Below are the code and all the weights of a small trained network. Each question names an input and a target symbol and asks about switching units off, where a switched-off unit gives its printed mean instead of its output.

import numpy as np


def w(rows, s, z=0):
    codes = np.array(rows[::2]) - 128.0
    scale = np.full(codes.shape[1], s)
    scale[-1] = z or s
    return codes * scale


def f(y):
    return np.maximum(y, 0)


def softmax(a):
    e = np.exp(a - a.max(-1, keepdims=True))
    return e / e.sum(-1, keepdims=True)


def log_softmax(a):
    a = a - a.max(-1, keepdims=True)
    return a - np.log(np.exp(a).sum(-1, keepdims=True))


def net(x, mask):
    ids = ['ΛΨΩαγδεηθμξσ'.index(c) for c in x.split()]
    T = len(ids)
    res = E[ids] + P[:T]
    q, k, v = (res @ M[0].T for M in (Q, K, V))
    z = softmax(np.where(np.tri(T) > 0, q @ k.T / 4**0.5, -1e9)) @ v
    res = res + np.where(mask[0], z, O[0][:, -1]) @ O[0][:, :-1]
    y = f(res @ A[0][:, :-1].T + A[0][:, -1])
    res = res + np.where(mask[1:9], y, B[0][:, -1]) @ B[0][:, :-1]
    return log_softmax(res[-1] @ U[:, :-1].T + U[:, -1])


Q, K, V, O, A, B = {}, {}, {}, {}, {}, {}
E = w([
[63,97,51,134],'Λ',
[147,116,84,179],'Ψ',
[23,129,81,188],'Ω',
[122,140,78,144],'α',
[155,74,57,163],'γ',
[69,149,99,190],'δ',
[155,68,56,137],'ε',
[132,152,139,254],'η',
[113,88,55,125],'θ',
[53,104,80,227],'μ',
[120,171,119,215],'ξ',
[98,74,39,113],'σ',
],0.0096)
P = w([
[178,219,13,185],'0',
[96,173,227,249],'1',
[88,15,176,133],'2',
[147,173,162,114],'3',
[102,132,97,165],'4',
[79,18,180,134],'5',
],0.016)
Q[0] = w([
[158,138,102,140],'h1',
[149,115,137,131],'h1',
[171,196,42,109],'h1',
[137,124,252,3],'h1',
],0.017)
K[0] = w([
[152,129,164,95],'h1',
[150,115,128,138],'h1',
[130,147,253,23],'h1',
[114,79,92,199],'h1',
],0.02)
V[0] = w([
[195,179,139,73],'h1',
[4,179,98,59],'h1',
[162,116,101,56],'h1',
[134,232,177,146],'h1',
],0.026)
O[0] = w([
[37,108,131,195,141],'h1',
[213,176,254,168,56],'h1',
[127,48,115,196,50],'h1',
[25,232,185,131,254],'h1',
],0.02,0.0079)
A[0] = w([
[164,161,47,155,159],'n1',
[65,78,157,81,114],'n2',
[188,180,49,135,131],'n3',
[112,6,194,122,148],'n4',
[115,21,252,119,165],'n5',
[139,66,196,108,6],'n6',
[178,197,90,145,179],'n7',
[147,46,216,153,70],'n8',
],0.019,0.011)
B[0] = w([
[137,109,138,39,189],'n1',
[254,76,155,170,255],'n2',
[86,194,155,202,192],'n3',
[16,180,178,105,185],'n4',
[101,150,13,151,176],'n5',
[73,107,185,135,133],'n6',
[122,59,85,81,219],'n7',
[253,167,162,83,151],'n8',
],0.02,0.025)
U = w([
[164,183,145,106,77],'Λ',
[165,42,38,103,7],'Ψ',
[110,84,57,70,210],'Ω',
[144,100,89,153,187],'α',
[100,33,147,109,128],'γ',
[131,171,255,93,89],'δ',
[71,108,236,139,120],'ε',
[210,132,90,77,2],'η',
[66,120,101,185,185],'θ',
[164,132,203,16,98],'μ',
[171,145,176,101,142],'ξ',
[82,170,246,78,58],'σ',
],0.0073,0.0086)

Each question gives the input, a string of symbols that net reads in full, and the target symbol t.
The units are the heads (4 rows each of Q, K, V and O) and the neurons (one row each of A and B). Each row of codes is followed by its name. A weight is (code - 128) times the scale printed after its matrix; where a second scale follows, it is the last column's (O, A, B and U).
mask holds one flag per unit, heads first, then neurons. A switched-off unit (its flag False) gives its mean, the last column of its rows in O or B, instead of its output. The means were averaged over made-up inputs and are rounded, as every weight is.
A unit's drop is (log p(t) with every unit on - log p(t) with that unit switched off) / (log p(t) with every unit on - log p(t) with every unit switched off).
The circuit of an input: a set's keep is (log p(t) with only the set's units on - log p(t) with every unit switched off) / (log p(t) with every unit on - log p(t) with every unit switched off). Starting from all 9 units, units are removed one at a time, each time the one whose removal leaves the highest keep (on an exact tie, the one counted first), for as long as the keep stays at least 0.8.
units of the circuit, in order: the units of the circuit, biggest drop first
most important unit: the unit with the biggest drop
top k neurons: the k neurons with the biggest drops, biggest first
input γ μ θ, target γ: units of the circuit, in order : n4; h1; n2
input σ θ Λ Ω, target Ω: units of the circuit, in order : n7; n2; h1
input η η α η Λ, target ξ: top 3 neurons : n2; n7; n5
input η Λ Ψ, target η: top 2 neurons : n2; n4
input α Ω θ α Ω ξ, target α: most important unit : n2
input θ Ω Λ, target θ: top 2 neurons : n5; n4
input Ψ δ θ δ θ ε, target Ψ: units of the circuit, in order : n2; h1
input θ Λ Ω, target θ: top 2 neurons : n5; n4
input θ Ω θ, target θ: units of the circuit, in order : n5; n4; h1
input Ω Ω θ Λ γ, target η: units of the circuit, in order : n8; h1; n5
input γ Ω θ η, target Ω: units of the circuit, in order : n7; h1
input σ Λ γ, target σ: top 2 neurons : n4; n8
input θ δ γ θ μ, target θ: units of the circuit, in order : h1; n2
input ε Ω γ θ Ω θ, target ε: most important unit : n4
input Ω α γ ξ θ, target δ: units of the circuit, in order : h1; n2
input σ Ω η, target σ: top 2 neurons : n4; n8
input θ Ψ ε δ ε η, target θ: top 3 neurons : n5; n4; n1
input θ ε δ γ, target Ω: top 2 neurons : n2; n4
input Ψ θ ξ θ Ψ θ, target Ψ: top 3 neurons : n2; n3; n4
input σ γ η α θ, target ε: units of the circuit, in order : h1
input μ Ψ θ δ, target Ω: top 4 neurons : n7; n2; n4; n8
input μ θ η σ θ, target Λ: top 4 neurons : n8; n5; n7; n4
input θ σ ξ, target θ: top 2 neurons : n5; n4
input α ε σ Ψ, target Ω: units of the circuit, in order : n2; h1
input γ δ μ σ Ψ ξ, target γ: top 4 neurons : n4; n2; n3; n5
input γ Λ θ γ Ω, target Ψ: units of the circuit, in order : h1; n2
